Each row has a class, written as a number after it.
[-110  336 -408 -228  -88 -203 -333   60 -854  411  259 -277  513  -34
   25 -157 -272  354 -314 -175 -148 -283  456   -2  -88 -237   65 -363
  377  242 -198  645  205  156  394  183   23  471   16  188  293  388]
9
[ -80  184 -186  -87  -10  134  231   26 -491  106  198 -298  342 -209
    3 -221  -53  486   36 -130 -216 -369  216  528  574 -142   66  -57
   60  197 -330  395  132 -182  180 -223 -262  208  110  156  202 -306]
8
[-120  182  -74   71  -37  158  192   59 -465  126   71 -423  304 -134
  116 -223  -36  379  -74 -174 -112 -336  207  398  628  -47  176   18
  120   65 -269  333  140 -200  178 -216 -235  306  114  176   76 -260]
6
[ 239  300    2 -201  197  -98   80  197 -680  244 -230   89    7 -438
 -393 -171 -193  263 -111 -410 -307 -395   80  247  196  -71  -45 -120
   97    4 -130  246 -136  261  365  -23 -266  170  174  112  355  335]
6
[ 345  220 -388 -277  165  163   -7 -336 -476  546  418  127   73   63
 -247   13 -265  486  596  400 -287 -607  239  569  -46 -866   17 -419
  199   76 -107  422   -9  -31  -27 -137 -339  496  210  -25   50   11]
7
[ 336  356   35 -231  232  -84  -18 -116 -483  185  243  280  366 -379
  198 -250 -285  489   59  -70  -64 -162  288  143 -180 -336 -323  -48
  -58  383 -525  620  371   35  314  181 -137  165    5   61  216  409]
5
[ -92  219  -33   89  -17  240  167   18 -494  115   72 -392  165 -194
  165 -216 -124  419 -136  -85  -61 -308  281  252  559  -48  144   55
  169  188 -313  446  122 -283  167 -160 -156  320   89  133  144 -251]
9
[ -27  206 -367 -196  -88 -250 -269  115 -836  430  226 -312  585   32
  -33 -165 -236  351 -321 -269 -185 -297  470  -47  -72 -268   38 -346
  306  205 -165  649   89  110  382  170  -58  500   18  170  193  391]
1
[ 326  233  -66 -195  276 -162   41 -118 -598  155  176  191  354 -269
   94 -226 -334  546  153  -85 -213 -196  236   45 -152 -434 -258 -117
 -118  374 -438  677  278   51  294   60 -131  208    9   63  271  303]
0
[  26  238 -380 -198  -77 -251 -230   74 -856  451  221 -245  548   29
  -17 -158 -316  334 -315 -206 -149 -291  506  -35  -87 -271   29 -344
  288  243 -171  602  133  147  310  137    1  467   30  205  246  407]
8
[ 229  294 -415 -243  115  170   19 -371 -679  423  343  160  135  178
 -388  -39 -359  399  422  435 -254 -478  342  369   20 -681 -117 -479
  202  171 -157  336  -74  -23  153  -95 -339  535  186    0   69 -105]
11
[ 178  236  -13 -344  203 -122  -88   -9 -533  176  132  216  454 -407
  355 -280 -262  382   91 -247  -82 -101  207  404 -230 -171 -237  -31
  -38  275 -380  536  321  132  414   49 -160  137   56  100  192  301]
6
[ -36  278 -170  -35  -14  140  171   17 -544   88  169 -425  309 -283
   -2 -212    2  572   -2  -63  -57 -457  333  446  373 -158   51  -56
   88  132 -354  412  154 -227  229 -274 -216  314  223  265  210 -261]
7
[-194  238 -136  -86   70  159  169   62 -437   90  200 -362  440 -175
    0 -164  -42  506   14 -123 -170 -343  236  487  530  -67   29 -139
   48  204 -332  436  132 -199  180 -211 -209  255  109  198  208 -326]
0
[ -65  235  -68  -40   38  152  238   65 -442  124  185 -328  339 -258
  -10 -207   -1  425   30 -181 -234 -342  194  523  561 -133   83  -50
   -1  228 -342  447  135 -226  204 -226 -278  201  109  180  221 -363]
2
[ 412  320   -4 -228  326  -75   42 -133 -443  140  305  385  339 -411
  142 -221 -306  475  282  -14 -164  -99  180  262 -231 -358 -302  -30
  -85  272 -508  613  350   41  303  146 -201  150   62   95  311  393]
3
[ 233  224 -415 -241  180  123   -4 -309 -579  437  318  172  120  133
 -380  -34 -265  457  480  466 -333 -540  309  411   52 -765 -170 -421
  169  246  -89  461  -31  -92  160 -160 -436  481  192  -17  -10  -58]
1
[ 310  189 -372 -245  153  188   11 -338 -513  414  369  173  115  140
 -329  -14 -236  434  457  489 -361 -521  305  437   82 -743 -142 -403
  151  246 -148  341  -46 -124  187 -110 -450  524  167    1   76 -135]
1
[ 352  329  173 -288  213 -166   66  219 -792  222 -282   28   73 -534
 -381 -192 -203  314 -203 -484 -295 -399  206 -173  157  -69 -129 -138
   63   96 -134  287 -155  285  398   82 -146  126   90  118  489  393]
9
[  12  243  -85  -20  -59  228  194   14 -507  209  129 -424  290 -177
  101 -169  -57  466  -82 -176 -169 -350  256  473  516  -89   51   16
  113  189 -389  472  139 -227  232 -191 -286  307  137  144  233 -250]
10
[ 208  216    5 -288  212 -185  -93  -44 -504  189  149  259  438 -416
  237 -251 -261  426   30 -206 -154 -112  264  356 -120 -244 -298  -90
  -77  394 -439  604  278  123  370  125 -134  182    0   69  179  294]
5
[  -7  286 -414 -185  -97 -184 -259   43 -848  406  209 -296  565   88
  -19 -129 -271  333 -310 -152 -194 -276  446   26  -60 -263   93 -350
  287  265 -210  607  180  145  357  126  -27  471   22  183  344  371]
6
[-125  373 -468 -165  -59 -254 -268   64 -786  430  330 -271  580   41
 -199 -119 -229  342 -237 -192 -174 -337  334   89   48 -176  -27 -424
  285  203 -161  662  148  210  348  278    7  529    5  201  206  461]
5
[  23  253 -382 -188 -123 -208 -278  105 -821  429  240 -317  576   27
   -1 -151 -238  324 -376 -248 -129 -311  512  -32  -79 -223   48 -346
  297  312 -210  593  166   88  351  224   33  505    9  227  252  360]
5
[ 183  239  -14 -278  217 -185  -52  -66 -606  146  117  231  394 -395
  229 -268 -340  469  118 -181 -159 -109  270  288 -152 -231 -315  -74
  -62  373 -379  645  286  124  338   55 -134  137   72   45  183  267]
8
[ 261  272 -346 -253  171  208    3 -324 -572  440  392  128   98  134
 -343  -19 -300  420  414  491 -245 -548  324  332   60 -687 -172 -412
  163  133 -136  350  -58  -78  198  -85 -387  519  225  -21   66  -74]
11
[ 352  239  -24 -212  233 -173   -3  -95 -575  143  199  203  312 -277
  119 -251 -316  533   83  -67 -259 -158  160   66 -201 -431 -270  -98
  -48  420 -398  671  284   16  379  121 -169  207   24   54  265  355]
1
[-131  200  -91  116  -83  224  100    8 -406  153   45 -466  238 -202
   70 -146   49  365 -149  -33  -37 -329  290  289  525  -70  138    4
  123  169 -283  443  177 -156  142 -233 -140  308  118  176  102 -333]
7
[ 361  351   13 -145  299 -138    4 -138 -554  173  281  265  293 -383
  123 -228 -297  467  150  -82 -250 -132  183  132 -124 -341 -313  -37
  -71  337 -521  725  292   85  319  172 -180  170   10   34  279  371]
4
[  27  273 -340 -129  -81 -203 -288  100 -845  436  226 -322  533    8
  -16 -126 -307  387 -345 -180 -186 -316  434  -68  -29 -296   61 -306
  302  274 -252  632  143  164  348  170   13  478   63  173  380  393]
4
[   7  266 -437 -177 -122 -262 -226   28 -805  439  284 -268  570  137
 -122 -102 -238  278 -267 -218 -217 -311  440   33  -22 -237   50 -443
  243  205 -158  633   97  124  392  236    2  568  -18  209  303  328]
5
[ 356  298  206 -140  227  -75  149  262 -663  179 -251  107  -65 -439
 -329 -163 -213  277 -121 -515 -369 -334  119   27  246  -61  -13 -100
   55   35  -90  249 -127  129  309   68 -224  120   95  157  468  275]
9
[  83  229  -58 -338  204 -154  -59  -46 -571  203  133  206  500 -344
  279 -294 -337  430   99 -234 -114 -167  242  218 -136 -259 -226  -94
  -20  218 -428  606  288  159  375   36 -178  203   56   48   85  251]
0
[-170  284 -114  -94  -10  149  142   60 -523  159  161 -434  457 -197
  -34 -164 -102  479  -36 -189 -171 -348  213  456  559 -166   35 -106
  123  226 -343  396  138 -138  207 -143 -295  204   54  132  259 -183]
4
[ 405  275  179  -93  247  -22  151  215 -700  204 -295  100  -78 -418
 -460 -113 -223  365  -74 -513 -443 -338  172   43  235 -102 -138  -93
  -18  152  -87  346 -148  101  286   52 -276   67   75   93  408  296]
10
[  -7  256 -296 -165  -90 -247 -281  100 -767  393  221 -264  575   34
  -13 -134 -230  393 -332 -167 -216 -287  414  -26    5 -297    1 -341
  274  291 -198  617  113  105  418  211  -43  508   33  186  359  381]
1
[ 325  294    0 -329  213 -231    7 -104 -509  197  164  190  338 -325
  141 -222 -276  474   61 -117  -95 -209  194  136 -198 -368 -248  -82
  -69  355 -423  594  255   45  328  105  -86  177   80   76  319  398]
5
[ 312  322  191 -276  146 -166   63  253 -758  257 -369   29  126 -509
 -358 -175 -230  314 -193 -500 -212 -450  270 -124  253  -85 -128 -105
   30  174  -70  260 -171  261  341  108 -183  133   95   72  418  360]
5
[ 306  310  -44 -282  259 -184   -9  -95 -583  143  193  197  331 -370
  190 -209 -315  508  148  -19  -93 -167  170  123 -252 -364 -290  -50
  -48  290 -410  555  319  105  356  115 -141  144   63   57  316  450]
6
[ 197  298 -452 -210  149  123   22 -375 -674  499  319  195  106  205
 -413  -17 -303  477  467  456 -326 -575  350  286   31 -796 -138 -469
  127  210 -145  464  -34  -52   96 -108 -330  494  155  -52   -1  -22]
10
[ 149  229  -32 -311  240 -176 -100  -23 -571  172  111  270  485 -401
  250 -237 -325  415  113 -168 -148 -124  262  357 -152 -209 -274  -97
  -29  286 -351  599  267  162  391   92 -184  173   85   64  221  286]
3
[ -16  245 -356 -174 -110 -190 -269  123 -870  389  238 -379  564   -8
  -71 -189 -326  359 -424 -256  -84 -293  491  -70   -8 -164   40 -322
  325  173 -181  506   75  174  417  173   -2  496   15  204  258  349]
11
[ -80  288 -408 -169  -80 -237 -184   24 -829  438  315 -271  581  146
 -211 -118 -286  343 -245 -257 -265 -263  357   31    2 -241   86 -511
  287   76 -180  621   46  187  362  203   18  544    9  180  324  348]
11
[ 269  318   -3 -258  199 -129   80  230 -671  283 -207   85   20 -397
 -483 -134 -147  282 -138 -449 -341 -449  131  125  219 -105  -64 -194
   48   91 -105  395 -175  204  278   25 -189  134  139   86  335  370]
5
[ 240  179 -369 -169  207  199   36 -306 -556  363  369  174   69  165
 -385  -48 -365  426  366  442 -310 -490  340  408  127 -708  -60 -439
  161  170 -132  398  -72  -96  108 -167 -349  463  109   -2  -14 -182]
11
[ 136  196  -29 -239  200 -212  -52  -65 -620  199  103  195  452 -317
  204 -233 -330  444   79 -197 -156 -149  251  155  -85 -268 -264  -71
  -52  306 -380  753  247  108  385   49 -126  187   43   38  164  289]
2
[ 271  272 -334 -251  147  129   60 -323 -564  475  378  179   83  131
 -210   -7 -274  478  676  360 -276 -607  180  490   74 -899  -38 -370
  181   -9 -153  392  -31  -83  -12 -143 -420  417  236  -97  -28   42]
4
[ 138  254  -61 -285  213 -208  -88 -118 -629  221  118  200  427 -308
  236 -258 -376  446  101 -158 -136 -146  299  111 -149 -259 -277 -120
   24  271 -365  697  285  156  366  115  -88  223   39   35  206  317]
9
[ 391  340   17 -199  288  -21   46 -201 -591  190  275  328  313 -383
   66 -210 -356  528  177  -45 -127  -67  262   43 -200 -309 -344  -94
  -16  333 -505  650  237   75  267  209  -97  181  -31   44  295  403]
11
[ 342  198 -318 -200  170  156   47 -280 -549  464  367  209   -5   92
 -179  -23 -231  497  613  330 -296 -604  202  569   17 -891  -19 -300
  117   50 -111  453   -9  -65   -7 -161 -416  427  218  -88  -55    0]
10
[  -5  159 -100  -64   14  140  224   81 -531  152  112 -376  348 -260
   15 -247  -38  496   13 -246 -198 -378  209  370  596  -79   43   -8
   81  167 -314  378  128 -156  216 -180 -228  239   97  178  234 -237]
9
[   9  250 -382 -119 -141 -195 -301   73 -846  408  203 -343  549  -32
  -23 -190 -285  381 -376 -209 -178 -300  479  -11  -48 -247   72 -322
  298  284 -232  623  163  179  421  165   46  520   30  192  352  399]
7
[ 213  210  -41 -283  276 -180  -57  -53 -575  123  120  264  471 -390
  239 -239 -348  469  139 -160 -132 -155  273  334 -180 -273 -303  -93
  -77  263 -371  624  287  143  341   86 -164  127   73   51  203  310]
3
[ 220  237 -430 -234  122  124  -31 -321 -551  480  355   73  139  123
 -318  -46 -272  439  439  439 -314 -602  331  470   65 -764  -95 -436
  176  178 -107  387   -5  -35  140 -136 -376  490  208  -62   45  -46]
7
[ 200  214  -32 -260  227 -134  -48  -75 -566  136  126  215  424 -398
  302 -274 -326  488  127 -224 -138 -113  244  274 -185 -232 -286  -41
  -54  335 -432  630  300   87  367   52 -157  161   51   88  169  227]
0
[ 365  281  193  -62  258  -72  171  252 -715  132 -294  137  -58 -427
 -407 -160 -188  316 -111 -488 -421 -360  138    5  322  -95  -75  -76
  -74   94 -121  298 -194  124  314   32 -319  127   98  118  390  235]
0
[ 321  221 -393 -290  149  170   42 -326 -495  532  424  235   39  104
 -239   40 -237  431  601  399 -298 -568  173  602  -20 -836   57 -401
  182   42 -158  444  -25  -64   -7 -205 -367  470  245  -16   34  -52]
2
[-170  161  -57   81  -59  124  223  -21 -484  121   48 -471  253  -91
   49 -149   27  370 -107  -98  -97 -333  240  157  664  -51  177   15
   86  137 -278  485   66 -291  138 -270 -159  298  123  123   62 -326]
2
[ 291  249 -381 -293  158  165   64 -346 -546  420  405  177  117  225
 -364  -33 -308  382  452  467 -302 -515  334  426   41 -766  -94 -461
  152  172 -147  342   -6 -133   78 -189 -369  413  175    2   25  -71]
8
[ 345  312  -39 -205  242 -170   22  -83 -578  175  210  198  281 -350
   96 -223 -306  524  174  -39 -229 -209  173   75 -156 -418 -275  -75
  -81  333 -432  621  257   40  329   75 -150  154   66   71  318  319]
4
[ 421  340  160  -96  191  -57  114  228 -774  258 -293   38  -51 -360
 -443 -104 -212  315 -133 -475 -394 -429  182  -39  289 -127 -170 -118
   36  145  -80  330 -156  147  364  109 -290  194   65   69  406  379]
10
[-103  355 -457 -194  -12 -278 -227   38 -799  387  393 -241  550   76
 -192 -110 -277  390 -165 -148 -264 -312  327   55  -57 -306  -17 -487
  276  171 -168  697  194  175  295  222   29  429   33  178  259  446]
8
[ -35  291 -101  -30   -1  151  213  -50 -481   70  161 -447  286 -194
  -17 -144   10  543  -38  -54  -74 -414  217  362  429 -164   56  -42
   51  101 -397  351  142 -234  171 -262 -241  222  201  233  234 -283]
4
[ -33  177 -129 -130   12  139  197   84 -464  120  175 -343  355 -302
  102 -271  -26  458   50 -271 -133 -353  176  564  497  -95   70   12
   66  145 -313  369  203 -158  273 -226 -277  210   76  209  211 -261]
9
[ 420  286  191  -88  266 -116  178  222 -708  247 -304   78  -73 -417
 -438 -176 -191  303 -128 -530 -454 -391   92  -15  279 -124  -69  -97
  -31   90  -72  346 -153  167  318   59 -300  172   97  140  438  301]
9
[ 241  214  -28 -218  201 -204  -68  -24 -581  175  151  214  355 -401
  337 -311 -314  401   88 -211 -170  -97  265  260 -167 -214 -257  -28
  -51  305 -400  637  327  127  417   83 -146  230   43   75  207  217]
9
[ 399  291  266 -177  240  -64   57  290 -738  203 -352   47   90 -555
 -269 -160 -299  294 -314 -431 -230 -373  240  -70  175  -51 -147  -40
   55  147 -141  260 -128  245  386  118 -244  123  124   86  467  425]
3
[ 122  262  -54 -350  198 -120  -89  -58 -497  149  125  261  438 -384
  258 -244 -323  448  177 -168 -150  -96  250  362 -177 -246 -284  -95
  -59  291 -422  525  278  107  388   26 -206  153   84   71  205  218]
0
[ -43  177  -94  -87   29  141  217   78 -457  150   91 -298  389 -189
  -26 -224  -24  447  -24 -219 -235 -323  172  572  560 -171   60  -70
   48  277 -285  436  101 -184  238 -238 -340  261   60  191  215 -240]
1
[  72  265 -369 -120  -73 -136 -280   81 -818  375  278 -257  497   77
  -93  -95 -306  384 -270 -209 -186 -268  482    7  -75 -231   10 -328
  260  218 -229  637  172  121  358  186    4  497   -3  210  307  358]
10
[-149  208  -93   86  -18  231  192  113 -551  111  109 -438  251 -185
   55 -201 -133  470 -146 -128  -54 -364  302  402  648  -46  130  -36
  187  110 -263  428    8 -259  167 -208 -193  345   98  173  102 -305]
11
[ 239  240 -407 -229  180   98   34 -339 -609  413  383  177   77   94
 -356  -66 -257  455  455  415 -310 -519  287  495   51 -728  -88 -420
  129  171 -136  403  -45  -42  154 -172 -379  471  226  -10   52 -145]
11
[ 238  235   97 -191  228  -36   51  240 -678  258 -227  -19   38 -494
 -447 -140 -249  358 -140 -431 -282 -405  147   33  207  -95  -50 -119
   97   32 -112  348 -158  263  282   40 -150  146  180   43  407  436]
7
[ -18  354 -146 -153    3  162  226  -59 -564  101  170 -397  263 -259
   48 -189  -15  541   -7  -76  -44 -432  261  374  349 -167   67  -38
  114   73 -413  421  183 -216  203 -246 -263  256  211  232  264 -230]
9
[ 314  226 -409 -289  166  178   -1 -284 -507  544  414  183   28   59
 -205   17 -246  471  584  430 -318 -634  182  565   17 -896    9 -388
  194   95 -156  420  -43  -62   -6 -186 -384  456  204  -45    5  -43]
4
[ -92  186 -167  -80   35  140  211   26 -541  127  111 -370  391 -194
  -55 -175  -36  505    0 -234 -217 -359  255  493  524 -138   -2  -84
   10  207 -344  471  150 -147  238 -202 -254  241   76  174  236 -234]
10
[-130  200 -108   -2  -21  193  228   15 -557  141  109 -410  264 -154
   97 -217 -121  426 -152  -63 -116 -355  299  289  603  -71   95   12
  128  180 -314  489   58 -282  170 -214 -221  293  140  128  109 -218]
8
[ 356  237  -28 -257  206 -217  -30  -36 -535  175  223  235  314 -304
  193 -229 -281  508  135  -59 -211 -177  163  105 -227 -440 -247  -62
  -61  293 -378  611  257   43  376  127 -195  218   96   65  296  368]
1
[ 313  295 -353 -331  194  182   12 -342 -460  506  381  248   53  132
 -181   53 -235  440  647  470 -244 -578  161  667  -39 -893    7 -396
  138   35 -137  345   16  -38  -16 -161 -429  468  249  -55   81   59]
6
[ 191  181  -38 -237  209 -150 -112  -51 -486  192  190  156  454 -405
  258 -275 -250  480   57 -205 -179 -152  256  374 -179 -270 -246  -73
  -57  347 -411  607  298  109  370   94 -128  220   62  110  225  273]
7
[ 240  294 -409 -183  140  123   26 -340 -654  419  329  154  103  186
 -354  -54 -376  408  406  478 -270 -538  371  291   28 -741 -151 -413
  149  204 -126  419   26  -68  120 -104 -382  492  207    5    8  -51]
8
[ 468  340  144 -122  200  -24  174  227 -713  208 -249  143 -103 -448
 -373 -156 -173  282  -61 -530 -445 -343  115   79  205  -84  -43 -112
   23   58 -117  313 -122  130  290   57 -289  118   67  170  451  259]
9
[ 159  245  -80 -340  161 -231  -60  -52 -532  173  101  253  422 -395
  221 -278 -302  429  148 -215 -123 -154  268  321 -179 -260 -285  -95
  -92  339 -355  570  271  117  372   93 -135  135   66   48  184  238]
5
[ 260  320   15 -192  138  -72   76  181 -778  311 -288   49   64 -359
 -417 -132 -176  322  -76 -432 -308 -447  123   61  240 -139  -70 -148
  133   29 -126  310 -131  243  316   14 -267  181  135   41  324  423]
6
[  -3  231 -453 -178  -28 -284 -209    4 -765  495  298 -201  509  135
 -224 -108 -263  316 -129 -208 -333 -302  342   -5   18 -261   60 -449
  241   93 -126  660   51  187  350  195   -1  576    0  184  344  380]
9
[ 306  288  181 -107  204  -43  151  262 -659  200 -250   81  -20 -389
 -370 -146 -246  280 -149 -465 -374 -367  102   56  295 -133   -3  -99
   10   52 -126  266 -185  131  302   26 -257  104  112  105  459  249]
4
[-120  326 -101  -26   47  169  201   17 -460   32  178 -414  229 -269
  -18 -184  -55  527  -87    2  -36 -387  330  377  351 -140  106  -58
   75  152 -392  422  116 -292  136 -252 -183  262  200  205  231 -276]
7
[-117  264 -115  -64   16  146  227   45 -518  116  122 -383  408 -178
   33 -201  -17  468   -9 -161 -170 -332  214  476  509 -101   77  -87
   55  201 -323  334  155 -193  187 -185 -242  228  113  183  250 -219]
6
[ 322  200   46 -135  207  -80   89  260 -702  246 -216   29  -37 -469
 -446 -139 -169  351 -172 -501 -393 -401  133  121  274  -75  -68  -92
   52   52 -139  348 -171  206  359   -5 -203  164   99  125  365  326]
10
[ 355  225 -402 -246  176  176   31 -342 -518  521  344  213   49  132
 -187   27 -267  455  583  454 -261 -618  215  571   -1 -888  -15 -374
  170  114  -99  373   -3  -55  -12 -132 -413  468  166  -57   39   13]
6
[ 290  239  222 -193  177 -116   46  294 -661  222 -347   81   34 -460
 -315 -133 -213  310 -226 -429 -299 -329  142  -97  231 -109 -113  -97
   42  148  -66  230 -200  214  329   96 -225  121   72   23  384  402]
1
